After every row comes roughly how far along a hidden order it lies, from 0 to 12.
[-15.8,-5.5,9.6,5.9,20.5,-9.5,-1.2,27.1,18.8,-18.3,21.4,-5.9,-1.8,-1.9,47.0,22.2,28.3,31.9,4.6,4.4] : 2
[20.2,1.6,-3.8,29.2,0.0,-13.0,23.9,27.5,14.2,-28.4,-3.4,-11.1,-24.4,-2.1,2.3,11.5,24.2,29.3,8.2,8.5] : 0
[19.3,12.9,-6.8,21.8,-1.4,23.2,-0.4,38.9,10.7,8.3,24.5,-5.0,29.9,8.8,9.3,3.8,-0.6,-11.8,-4.4,-2.4] : 11
[-8.8,-10.7,27.4,7.7,21.0,19.9,-4.2,-5.6,19.0,5.7,-4.1,16.8,-16.1,-2.6,33.0,13.8,23.4,-19.8,-2.8,-0.8] : 5
[23.2,9.7,-1.5,25.0,6.5,22.0,-2.8,-6.2,7.0,3.2,17.0,15.5,-22.7,11.7,-12.6,-3.8,-2.6,-28.0,-3.8,0.3] : 10
[-16.8,-4.9,8.7,5.3,19.8,-8.6,-1.3,30.2,-3.1,-17.5,26.2,-7.6,42.4,0.0,15.0,12.3,27.9,54.3,6.6,3.1] : 7
[19.4,11.2,-7.5,23.0,-6.0,-3.4,21.3,-8.3,21.8,-21.5,23.5,18.2,-12.5,9.5,39.5,14.7,24.9,-15.4,-7.3,-1.2] : 6
[-29.2,-5.0,-3.6,15.4,25.8,-14.0,0.9,24.0,2.0,0.2,37.6,-3.1,43.4,-2.5,23.4,31.2,24.1,58.0,2.7,-7.4] : 5
[-13.8,-22.3,27.3,14.6,0.0,15.0,-4.1,22.7,27.0,-14.5,-11.7,-10.4,3.9,-2.9,3.9,11.9,-2.2,8.4,6.9,-0.7] : 7
[10.9,14.4,-22.8,19.8,-4.0,18.9,25.4,30.9,18.5,-20.5,40.8,-3.8,34.7,-1.8,10.3,10.1,3.3,46.1,-7.3,-5.1] : 7
[-15.8,14.8,14.6,18.5,16.6,-8.9,-0.9,31.5,17.6,-22.5,14.7,-3.9,33.5,-1.8,11.9,19.4,26.4,45.7,9.0,4.2] : 3
[-13.6,-18.7,27.6,14.6,24.7,15.7,-2.7,-10.7,9.8,-16.5,17.7,9.9,10.3,9.0,2.3,2.9,-5.3,-28.9,-7.5,-1.2] : 12
[22.1,11.6,31.5,23.0,23.7,-6.6,-3.2,33.7,5.9,-15.0,-7.6,-2.3,15.5,-1.3,-2.5,-1.3,23.9,22.7,12.2,7.7] : 5
[4.0,4.3,2.8,28.5,1.0,19.9,21.7,-5.6,23.2,3.2,-12.8,15.2,-20.9,10.4,26.8,5.7,-3.1,-25.3,-4.1,1.4] : 7
[-10.4,-21.1,0.5,26.1,24.7,17.7,23.4,26.1,31.0,-4.2,-9.8,13.2,9.2,-3.6,32.1,9.4,-2.3,-36.0,-5.9,0.0] : 3
[9.5,20.1,-27.2,15.8,-4.3,-6.4,24.8,-3.1,11.2,-14.4,54.8,20.3,11.1,8.7,49.2,15.6,5.6,11.8,-8.9,1.8] : 7
[-13.4,8.7,-11.6,28.4,2.0,17.7,23.5,27.8,21.4,-2.7,32.8,14.5,24.1,8.9,10.4,2.6,1.1,-17.1,-6.3,-2.8] : 10
[-12.5,13.1,-11.1,20.2,-2.6,21.8,22.0,-9.6,-5.1,5.6,32.4,16.9,-6.8,4.5,7.8,5.7,0.5,-8.2,-5.8,-1.0] : 10
[24.2,17.0,24.2,17.6,24.9,-6.1,-4.0,33.0,4.3,-2.9,4.8,-2.7,34.7,-2.5,-4.5,13.7,23.6,-6.1,10.7,-2.0] : 5
[-5.8,2.8,-3.4,26.2,1.0,14.0,20.1,-10.8,27.7,-5.8,5.4,14.5,-28.6,-2.3,17.6,9.5,-4.8,-37.2,-4.2,1.0] : 5
[4.0,-11.2,-1.1,9.0,-1.2,21.9,20.4,-9.8,20.5,8.1,-18.4,13.6,-22.4,-0.9,31.9,5.4,-6.9,19.0,14.0,11.9] : 2
[22.6,16.4,-5.1,18.3,-0.8,-7.5,-3.9,37.8,5.8,-10.2,24.7,-1.7,-3.8,11.2,8.8,4.6,2.8,42.4,11.3,-1.9] : 12
[13.3,16.0,-14.9,13.7,19.1,23.5,28.4,30.6,18.2,-16.7,38.8,-3.9,28.8,-1.4,13.1,12.0,3.2,7.7,-6.8,-4.7] : 7
[24.6,4.6,-0.5,26.9,1.3,17.3,23.3,-1.0,6.6,-22.8,12.1,16.4,-21.1,9.2,4.9,0.4,-12.8,-31.6,-4.3,-2.4] : 10
[-0.3,-4.1,34.3,2.9,26.1,27.1,-6.1,-3.1,5.6,18.4,-9.7,20.3,-8.9,-1.7,-1.6,8.2,19.9,-12.6,-0.8,-0.5] : 7
[-14.3,-7.0,28.3,-0.3,20.0,-2.6,-0.4,-3.1,4.2,8.6,5.0,16.1,-9.5,-1.1,36.4,15.7,25.2,40.7,7.9,-1.6] : 7
[-6.0,-9.3,18.6,7.6,24.0,-10.2,2.2,-6.1,4.9,2.8,4.9,14.1,-8.5,-2.1,38.7,16.5,29.9,39.5,9.5,6.6] : 4
[28.1,3.3,11.9,30.5,28.6,-9.4,-5.1,33.4,13.0,-20.8,0.6,-7.6,2.2,-2.4,-3.9,-6.8,-4.4,15.4,11.4,3.5] : 11
[0.8,3.9,-1.5,3.3,3.5,0.8,-0.8,-2.1,8.8,23.9,16.0,22.9,-3.6,11.5,26.2,10.3,-0.5,49.0,14.8,9.1] : 8
[-7.8,-5.6,-3.9,13.0,-2.0,-6.6,-2.7,34.1,20.1,11.9,2.9,-4.2,27.8,-0.4,-4.7,9.9,-2.1,43.7,11.3,8.0] : 4
[2.6,-0.8,38.6,7.7,26.5,28.8,-0.4,37.2,16.6,24.1,-5.4,0.4,32.4,-1.2,26.9,8.7,25.2,37.8,14.6,0.5] : 0
[-16.5,-6.8,-17.9,4.8,-1.9,21.6,25.0,28.5,17.3,2.8,32.4,16.3,-3.7,-1.5,46.2,20.7,2.5,-0.6,-8.8,-4.4] : 4
[25.3,12.4,-6.5,21.0,-4.9,-7.1,23.8,27.4,16.6,-10.9,19.4,15.9,-21.9,10.4,21.8,13.6,-3.7,39.1,9.9,9.1] : 5
[15.6,3.5,-6.8,28.6,22.2,-17.6,-1.7,-14.3,10.5,-31.6,18.0,-10.2,-20.1,9.5,6.9,0.3,18.1,9.2,6.9,7.4] : 11
[9.6,34.2,-27.2,-0.7,-5.9,26.4,25.1,-0.5,-7.1,5.6,61.2,28.6,32.3,12.1,57.9,19.7,13.4,45.8,-3.8,-7.6] : 11
[-5.3,-9.2,-1.8,6.2,25.7,21.8,23.6,30.3,19.1,4.5,-2.0,10.0,16.7,-2.5,32.2,9.9,-2.9,-21.9,9.1,-2.3] : 3
[-1.2,-9.6,35.0,6.3,22.3,-6.4,-0.2,32.4,5.3,-16.7,-16.8,-4.1,20.8,-1.3,-5.8,-4.5,24.5,27.6,11.9,0.3] : 6
[29.2,18.6,9.6,18.6,2.8,-0.1,29.7,-3.0,21.4,-1.5,14.6,21.2,-9.2,11.1,31.6,8.0,0.9,36.5,14.7,10.5] : 5
